Below are the code and all the weights of a small trained network. Each question names an input and a target symbol and asks about switching units off, where a switched-off unit gives its printed mean instead of its output.

import numpy as np


def w(rows, s, z=0):
    codes = np.array(rows[::2]) - 128.0
    scale = np.full(codes.shape[1], s)
    scale[-1] = z or s
    return codes * scale


def norm(h):
    return h / np.sqrt((h * h).mean(-1, keepdims=True) + 1e-5)


def f(y):
    return y / 2 * (1 + np.tanh(0.7978845608 * (y + 0.044715 * y**3)))


def softmax(a):
    e = np.exp(a - a.max(-1, keepdims=True))
    return e / e.sum(-1, keepdims=True)


def log_softmax(a):
    a = a - a.max(-1, keepdims=True)
    return a - np.log(np.exp(a).sum(-1, keepdims=True))


def net(x, mask):
    ids = ['αβζηθμξπστψω'.index(c) for c in x.split()]
    T = len(ids)
    res = E[ids] + P[:T]
    u = 0
    for l in range(2):
        r = norm(res)
        for j in range(2):
            rows = slice(3 * j, 3 * j + 3)
            q, k, v = (r @ M[l][rows].T for M in (Q, K, V))
            z = softmax(np.where(np.tri(T) > 0, q @ k.T / 3**0.5, -1e9)) @ v
            o = O[l][rows]
            res = res + np.where(mask[u + j], z, o[:, -1]) @ o[:, :-1]
        u += 2
        y = f(norm(res) @ A[l][:, :-1].T + A[l][:, -1])
        res = res + np.where(mask[u : u + 12], y, B[l][:, -1]) @ B[l][:, :-1]
        u += 12
    return log_softmax(norm(res)[-1] @ U[:, :-1].T + U[:, -1])


Q, K, V, O, A, B = {}, {}, {}, {}, {}, {}
E = w([
[134,75,131,221,92,90,91],'α',
[184,125,147,182,184,159,75],'β',
[179,156,122,100,133,50,79],'ζ',
[132,157,149,196,69,60,149],'η',
[185,113,139,127,192,159,66],'θ',
[112,87,158,255,135,125,84],'μ',
[81,96,90,67,187,147,42],'ξ',
[112,97,165,135,247,147,139],'π',
[155,119,67,82,85,140,89],'σ',
[79,184,73,89,131,75,178],'τ',
[121,132,79,176,185,85,68],'ψ',
[73,129,157,210,197,63,109],'ω',
],0.024)
P = w([
[142,104,137,120,104,82,7],'0',
[134,104,97,130,107,90,62],'1',
[119,104,79,144,103,94,109],'2',
[105,119,72,143,110,78,119],'3',
[113,124,55,141,120,95,158],'4',
[117,132,49,130,142,85,179],'5',
[131,122,31,119,152,86,208],'6',
],0.011)
Q[0] = w([
[213,171,4,149,151,125,50],'L0H1',
[186,141,172,89,70,100,131],'L0H1',
[63,106,114,132,56,168,139],'L0H1',
[159,196,178,26,46,130,142],'L0H2',
[129,163,94,189,138,121,118],'L0H2',
[134,219,254,13,36,148,177],'L0H2',
],0.01)
K[0] = w([
[54,253,2,75,137,107,187],'L0H1',
[164,148,169,118,93,130,140],'L0H1',
[120,77,51,137,108,125,75],'L0H1',
[178,78,143,145,94,124,28],'L0H2',
[81,163,76,113,87,71,198],'L0H2',
[184,40,209,182,102,156,86],'L0H2',
],0.012)
V[0] = w([
[93,142,78,77,111,143,154],'L0H1',
[2,160,159,138,95,148,128],'L0H1',
[151,127,163,223,115,61,176],'L0H1',
[114,215,152,122,140,84,181],'L0H2',
[131,224,48,117,55,119,69],'L0H2',
[73,65,89,76,180,88,84],'L0H2',
],0.0095)
O[0] = w([
[121,117,153,115,102,25,226,100],'L0H1',
[116,64,117,232,202,54,167,82],'L0H1',
[177,185,142,165,123,185,123,157],'L0H1',
[182,199,116,139,145,121,128,121],'L0H2',
[156,65,1,120,130,118,145,223],'L0H2',
[54,151,129,80,164,165,191,254],'L0H2',
],0.0083)
A[0] = w([
[99,126,89,164,108,200,121,118],'L0N1',
[189,130,161,124,116,140,120,156],'L0N2',
[146,146,105,115,164,112,97,147],'L0N3',
[153,101,124,154,88,41,104,254],'L0N4',
[132,115,88,155,202,149,96,169],'L0N5',
[154,184,101,178,117,108,94,80],'L0N6',
[190,116,108,37,119,135,131,163],'L0N7',
[146,94,247,128,121,137,117,122],'L0N8',
[177,155,103,157,156,142,149,119],'L0N9',
[139,160,132,163,68,108,101,138],'L0N10',
[122,89,129,119,164,128,118,158],'L0N11',
[121,112,152,145,69,76,156,168],'L0N12',
],0.013,0.003)
B[0] = w([
[110,139,76,113,148,98,53,181],'L0N1',
[64,91,49,163,158,128,87,137],'L0N2',
[69,195,46,191,101,137,156,177],'L0N3',
[162,184,123,98,107,240,128,173],'L0N4',
[120,156,104,152,50,144,179,245],'L0N5',
[160,80,144,144,93,151,235,165],'L0N6',
[68,120,204,255,36,106,114,162],'L0N7',
[104,113,107,106,147,150,202,141],'L0N8',
[83,101,134,65,154,70,141,167],'L0N9',
[108,153,112,99,211,164,183,140],'L0N10',
[107,137,75,138,109,206,109,157],'L0N11',
[127,170,89,131,174,176,140,135],'L0N12',
],0.0076,0.012)
Q[1] = w([
[145,112,251,80,141,97,145],'L1H1',
[125,201,34,217,47,160,188],'L1H1',
[151,184,183,120,198,128,140],'L1H1',
[115,115,144,113,94,138,119],'L1H2',
[117,110,151,95,44,95,134],'L1H2',
[153,154,208,150,108,141,106],'L1H2',
],0.012)
K[1] = w([
[160,117,139,131,122,220,84],'L1H1',
[129,206,124,122,107,73,253],'L1H1',
[161,109,194,202,189,180,88],'L1H1',
[127,154,177,120,130,113,114],'L1H2',
[148,72,93,104,59,175,63],'L1H2',
[132,172,150,69,144,149,117],'L1H2',
],0.011)
V[1] = w([
[89,42,41,99,110,170,127],'L1H1',
[167,157,134,88,254,161,115],'L1H1',
[180,112,211,120,64,218,141],'L1H1',
[136,137,152,108,120,173,156],'L1H2',
[141,118,121,102,73,76,58],'L1H2',
[44,130,189,169,110,90,37],'L1H2',
],0.0086)
O[1] = w([
[72,83,103,2,128,109,147,239],'L1H1',
[30,36,18,215,228,218,146,56],'L1H1',
[212,47,230,102,193,142,195,3],'L1H1',
[117,152,59,36,169,193,84,102],'L1H2',
[185,94,66,202,58,196,80,109],'L1H2',
[114,179,165,135,120,130,77,127],'L1H2',
],0.008,0.0075)
A[1] = w([
[65,49,158,38,109,91,119,125],'L1N1',
[134,163,104,95,95,158,195,59],'L1N2',
[87,94,246,94,234,196,150,99],'L1N3',
[88,141,118,191,196,121,150,123],'L1N4',
[161,77,124,142,36,122,114,138],'L1N5',
[159,126,130,85,143,201,114,2],'L1N6',
[75,110,137,88,174,114,183,147],'L1N7',
[180,167,150,120,86,143,94,30],'L1N8',
[91,61,165,150,69,153,101,144],'L1N9',
[224,121,135,158,204,149,133,177],'L1N10',
[134,54,107,76,62,162,146,104],'L1N11',
[127,219,166,168,88,107,170,168],'L1N12',
],0.013,0.0031)
B[1] = w([
[98,31,208,254,127,196,194,180],'L1N1',
[109,96,134,147,49,101,24,239],'L1N2',
[170,247,118,24,67,141,173,184],'L1N3',
[163,116,172,106,161,105,179,213],'L1N4',
[147,199,140,70,170,53,161,230],'L1N5',
[177,32,107,105,208,95,120,157],'L1N6',
[172,87,88,91,207,162,66,190],'L1N7',
[193,96,131,111,221,65,60,171],'L1N8',
[159,150,131,145,74,98,229,197],'L1N9',
[87,109,74,147,48,136,212,154],'L1N10',
[73,154,192,151,199,57,197,212],'L1N11',
[149,77,175,194,243,103,63,254],'L1N12',
],0.0079,0.0047)
U = w([
[78,172,159,239,218,140,110,136],'α',
[149,198,183,195,38,192,140,88],'β',
[181,68,75,131,168,187,24,132],'ζ',
[189,50,108,94,199,67,163,196],'η',
[6,17,146,146,162,142,128,70],'θ',
[111,209,150,63,175,184,170,192],'μ',
[106,81,191,83,31,44,170,68],'ξ',
[50,210,59,156,68,114,88,125],'π',
[110,82,206,107,79,166,88,252],'σ',
[113,134,134,114,123,125,134,16],'τ',
[186,101,48,180,124,166,211,148],'ψ',
[213,178,154,117,108,52,46,124],'ω',
],0.012,0.0035)

Each question gives the input, a string of symbols that net reads in full, and the target symbol t.
The units are the heads (3 rows each of Q, K, V and O) and the neurons (one row each of A and B). Each row of codes is followed by its name. A weight is (code - 128) times the scale printed after its matrix; where a second scale follows, it is the last column's (O, A, B and U).
mask holds one flag per unit, layer by layer, with each layer's heads first. A switched-off unit (its flag False) gives its mean, the last column of its rows in O or B, instead of its output. The means were averaged over made-up inputs and are rounded, as every weight is.
A unit's drop is (log p(t) with every unit on - log p(t) with that unit switched off) / (log p(t) with every unit on - log p(t) with every unit switched off).
The circuit of an input: a set's keep is (log p(t) with only the set's units on - log p(t) with every unit switched off) / (log p(t) with every unit on - log p(t) with every unit switched off). Starting from the 12 units with the biggest drops (on a tie, the unit counted first), units are removed one at a time, each time the one whose removal leaves the highest keep (on an exact tie, the one counted first), for as long as the keep stays at least 0.8.
units of the circuit, in order: the units of the circuit, biggest drop first
unit that matters most: the unit with the biggest drop
k most important neurons: the k neurons with the biggest drops, biggest first
which heads matter: for each layer, one digit per head in row order, 1 if its drop is at least 0.15 and else 0, layers parted by /
input ψ ξ β, target θ: unit that matters most : L0H2
input α τ ζ ψ π, target π: which heads matter : 00 / 10
input σ ξ β ζ η θ, target ψ: 3 most important neurons : L0N4, L0N6, L0N10
input ξ σ ξ α, target θ: 3 most important neurons : L1N1, L0N5, L0N12
input β σ ψ σ θ β, target ξ: units of the circuit, in order : L0H1, L1H1
input μ β α β β τ π, target π: units of the circuit, in order : L1H1, L0H1, L1N2
input ψ π α ζ σ ω μ, target α: units of the circuit, in order : L0H2, L1N12
input θ α θ, target σ: 2 most important neurons : L0N7, L0N6
input β η η π μ, target μ: which heads matter : 01 / 01
input π μ μ α ζ ψ ξ, target θ: units of the circuit, in order : L1N1, L0H1
input ζ μ ξ ψ ψ α ζ, target ω: units of the circuit, in order : L0N7, L1H1, L1N12
input β θ η α θ σ μ, target ξ: units of the circuit, in order : L1H1, L0H1, L0N7
input ζ η β σ ω β α, target α: 3 most important neurons : L0N4, L1N12, L0N12
input β α σ α, target ξ: which heads matter : 01 / 10
input β η τ β, target ψ: which heads matter : 11 / 01
input π μ β, target μ: which heads matter : 01 / 00
input π β α β τ α, target ψ: unit that matters most : L0H1
input μ β β ζ θ, target ω: which heads matter : 00 / 10
input ω β α θ, target α: which heads matter : 01 / 10
input μ μ β, target ζ: 2 most important neurons : L0N1, L1N6
input π β μ β θ, target μ: which heads matter : 01 / 10
input ζ μ ζ η, target ψ: unit that matters most : L0N10
input ω α η θ, target ψ: which heads matter : 00 / 10
